Below is a small trained network, with its code and all its weights. Each question gives an input and a target symbol and asks what happens when units are switched off, that is, made to give their printed mean instead of their output.

import numpy as np


def w(rows, s, z=0):
    codes = np.array(rows[::2]) - 128.0
    scale = np.full(codes.shape[1], s)
    scale[-1] = z or s
    return codes * scale


def norm(h):
    return h / np.sqrt((h * h).mean(-1, keepdims=True) + 1e-5)


def f(y):
    return np.maximum(y, 0)


def softmax(a):
    e = np.exp(a - a.max(-1, keepdims=True))
    return e / e.sum(-1, keepdims=True)


def log_softmax(a):
    a = a - a.max(-1, keepdims=True)
    return a - np.log(np.exp(a).sum(-1, keepdims=True))


def net(x, mask):
    ids = ['ΔΠαβεζλμω'.index(c) for c in x.split()]
    T = len(ids)
    res = E[ids] + P[:T]
    u = 0
    for l in range(3):
        r = norm(res)
        for j in range(2):
            rows = slice(2 * j, 2 * j + 2)
            q, k, v = (r @ M[l][rows].T for M in (Q, K, V))
            z = softmax(np.where(np.tri(T) > 0, q @ k.T / 2**0.5, -1e9)) @ v
            o = O[l][rows]
            res = res + np.where(mask[u + j], z, o[:, -1]) @ o[:, :-1]
        u += 2
        y = f(norm(res) @ A[l][:, :-1].T + A[l][:, -1])
        res = res + np.where(mask[u : u + 4], y, B[l][:, -1]) @ B[l][:, :-1]
        u += 4
    return log_softmax(norm(res)[-1] @ U[:, :-1].T + U[:, -1])


Q, K, V, O, A, B = {}, {}, {}, {}, {}, {}
E = w([
[67,119,53],'Δ',
[116,102,218],'Π',
[166,122,180],'α',
[181,253,116],'β',
[234,97,106],'ε',
[79,204,132],'ζ',
[146,110,101],'λ',
[113,169,170],'μ',
[132,128,94],'ω',
],0.02)
P = w([
[17,65,57],'0',
[223,181,92],'1',
[199,141,92],'2',
[101,103,111],'3',
[155,1,197],'4',
[171,136,112],'5',
[123,125,105],'6',
[174,116,50],'7',
[184,21,176],'8',
[119,99,107],'9',
[175,27,97],'10',
],0.0085)
Q[0] = w([
[113,181,177],'0.h0',
[48,99,5],'0.h0',
[250,116,1],'0.h1',
[244,113,130],'0.h1',
],0.0092)
K[0] = w([
[156,191,69],'0.h0',
[135,75,143],'0.h0',
[78,60,125],'0.h1',
[254,33,126],'0.h1',
],0.01)
V[0] = w([
[151,250,142],'0.h0',
[113,25,254],'0.h0',
[155,11,131],'0.h1',
[59,66,133],'0.h1',
],0.0086)
O[0] = w([
[111,3,72,227],'0.h0',
[176,180,94,2],'0.h0',
[120,207,123,90],'0.h1',
[140,182,189,96],'0.h1',
],0.011,0.0064)
A[0] = w([
[114,5,141,169],'0.n0',
[42,179,51,82],'0.n1',
[175,224,85,133],'0.n2',
[120,92,160,6],'0.n3',
],0.012,0.0026)
B[0] = w([
[239,127,113,248],'0.n0',
[123,66,255,166],'0.n1',
[169,15,164,188],'0.n2',
[48,123,140,142],'0.n3',
],0.0075,0.011)
Q[1] = w([
[141,133,184],'1.h0',
[30,238,157],'1.h0',
[86,219,2],'1.h1',
[71,207,137],'1.h1',
],0.0099)
K[1] = w([
[77,74,91],'1.h0',
[168,75,40],'1.h0',
[180,83,133],'1.h1',
[248,22,61],'1.h1',
],0.014)
V[1] = w([
[217,224,109],'1.h0',
[149,111,4],'1.h0',
[123,241,233],'1.h1',
[139,191,30],'1.h1',
],0.011)
O[1] = w([
[120,137,232,37],'1.h0',
[178,1,146,34],'1.h0',
[13,170,171,145],'1.h1',
[168,25,243,1],'1.h1',
],0.0098,0.0086)
A[1] = w([
[42,107,73,201],'1.n0',
[168,23,73,38],'1.n1',
[123,145,241,41],'1.n2',
[206,152,2,254],'1.n3',
],0.009,0.00069)
B[1] = w([
[89,224,102,181],'1.n0',
[179,143,255,192],'1.n1',
[116,64,122,153],'1.n2',
[4,106,114,255],'1.n3',
],0.0086,0.0091)
Q[2] = w([
[143,129,170],'2.h0',
[2,186,159],'2.h0',
[85,72,18],'2.h1',
[116,62,105],'2.h1',
],0.0091)
K[2] = w([
[105,121,155],'2.h0',
[248,145,150],'2.h0',
[199,123,182],'2.h1',
[136,207,219],'2.h1',
],0.011)
V[2] = w([
[62,179,70],'2.h0',
[195,23,104],'2.h0',
[239,111,165],'2.h1',
[106,99,5],'2.h1',
],0.013)
O[2] = w([
[69,129,139,248],'2.h0',
[202,122,58,65],'2.h0',
[251,169,183,8],'2.h1',
[95,4,32,255],'2.h1',
],0.012,0.0058)
A[2] = w([
[158,88,96,33],'2.n0',
[53,150,253,105],'2.n1',
[35,107,102,48],'2.n2',
[129,22,73,250],'2.n3',
],0.012,0.0017)
B[2] = w([
[111,112,164,169],'2.n0',
[155,96,197,226],'2.n1',
[150,255,66,254],'2.n2',
[219,50,231,249],'2.n3',
],0.0097,0.0076)
U = w([
[87,97,151,158],'Δ',
[79,151,202,51],'Π',
[102,152,245,54],'α',
[172,122,120,149],'β',
[153,231,122,109],'ε',
[63,63,104,89],'ζ',
[100,161,144,208],'λ',
[74,131,138,1],'μ',
[80,128,134,188],'ω',
],0.011,0.0061)

Each question gives the input, a string of symbols that net reads in full, and the target symbol t.
The units are the heads (2 rows each of Q, K, V and O) and the neurons (one row each of A and B). Each row of codes is followed by its name. A weight is (code - 128) times the scale printed after its matrix; where a second scale follows, it is the last column's (O, A, B and U).
mask holds one flag per unit, layer by layer, with each layer's heads first. A switched-off unit (its flag False) gives its mean, the last column of its rows in O or B, instead of its output. The means were averaged over made-up inputs and are rounded, as every weight is.
A unit's drop is (log p(t) with every unit on - log p(t) with that unit switched off) / (log p(t) with every unit on - log p(t) with every unit switched off).
The circuit of an input: a set's keep is (log p(t) with only the set's units on - log p(t) with every unit switched off) / (log p(t) with every unit on - log p(t) with every unit switched off). Starting from the 12 units with the biggest drops (on a tie, the unit counted first), units are removed one at a time, each time the one whose removal leaves the highest keep (on an exact tie, the one counted first), for as long as the keep stays at least 0.8.
units of the circuit, in order: the units of the circuit, biggest drop first
top k neurons: the k neurons with the biggest drops, biggest first
k most important neurons of layer l: the k neurons of layer l with the biggest drops, biggest first
heads that matter: for each layer, one digit per head in row order, 1 if its drop is at least 0.15 and else 0, layers parted by /
drop when u is switched off: that unit's drop, to one decimal
input α β Δ μ, target α: units of the circuit, in order : 0.h0; 1.h0; 2.h1
input α ζ α β α α, target α: units of the circuit, in order : 0.h0; 1.h0; 2.h1
input α ω β ζ Π ζ, target α: heads that matter : 11 / 10 / 01
input β β β Δ β β λ β β ε, target β: units of the circuit, in order : 1.h1; 2.h1
input α λ λ β ζ ε β λ, target α: units of the circuit, in order : 0.h0; 1.h0; 1.h1
input α ζ Δ α ζ Π λ ζ ζ, target α: most important neuron of layer 2 : 2.n1
input ε β Δ β Δ Δ β λ β ε, target ε: heads that matter : 00 / 11 / 01
input β α ω ε Δ Δ β ε α Π, target β: heads that matter : 00 / 00 / 11
input ε ω β Π Δ ζ β ω β ε, target ε: 2 most important neurons of layer 0 : 0.n1; 0.n2
input β ζ ω β β ω β α β, target β: heads that matter : 00 / 00 / 00
input ε α ε λ λ ω β ζ β ζ, target ε: top 2 neurons : 0.n1; 0.n2
input β λ β α ω β ω ζ, target β: top 2 neurons : 0.n2; 2.n2
input ζ μ β β β β, target ζ: heads that matter : 00 / 00 / 01
input ε α λ ζ Δ, target ε: heads that matter : 10 / 10 / 01
input β β μ Δ ω ω Π ω λ Δ, target β: heads that matter : 00 / 01 / 10
input α Δ ω α β α λ, target α: top neuron : 0.n2
input β Δ Δ α α λ, target β: heads that matter : 00 / 01 / 00
input ε Π Π ω μ, target ε: 3 most important neurons of layer 0 : 0.n2; 0.n1; 0.n0
input α Δ β β λ α β Δ Π β Π, target α: drop when 2.n0 is switched off : 0.0
input β β Δ, target β: drop when 1.h1 is switched off : 0.2
input α ω ε ω α ω, target α: drop when 0.h0 is switched off : 0.6
input α β ε β ω ζ β β ε ζ β, target α: top neuron : 1.n3
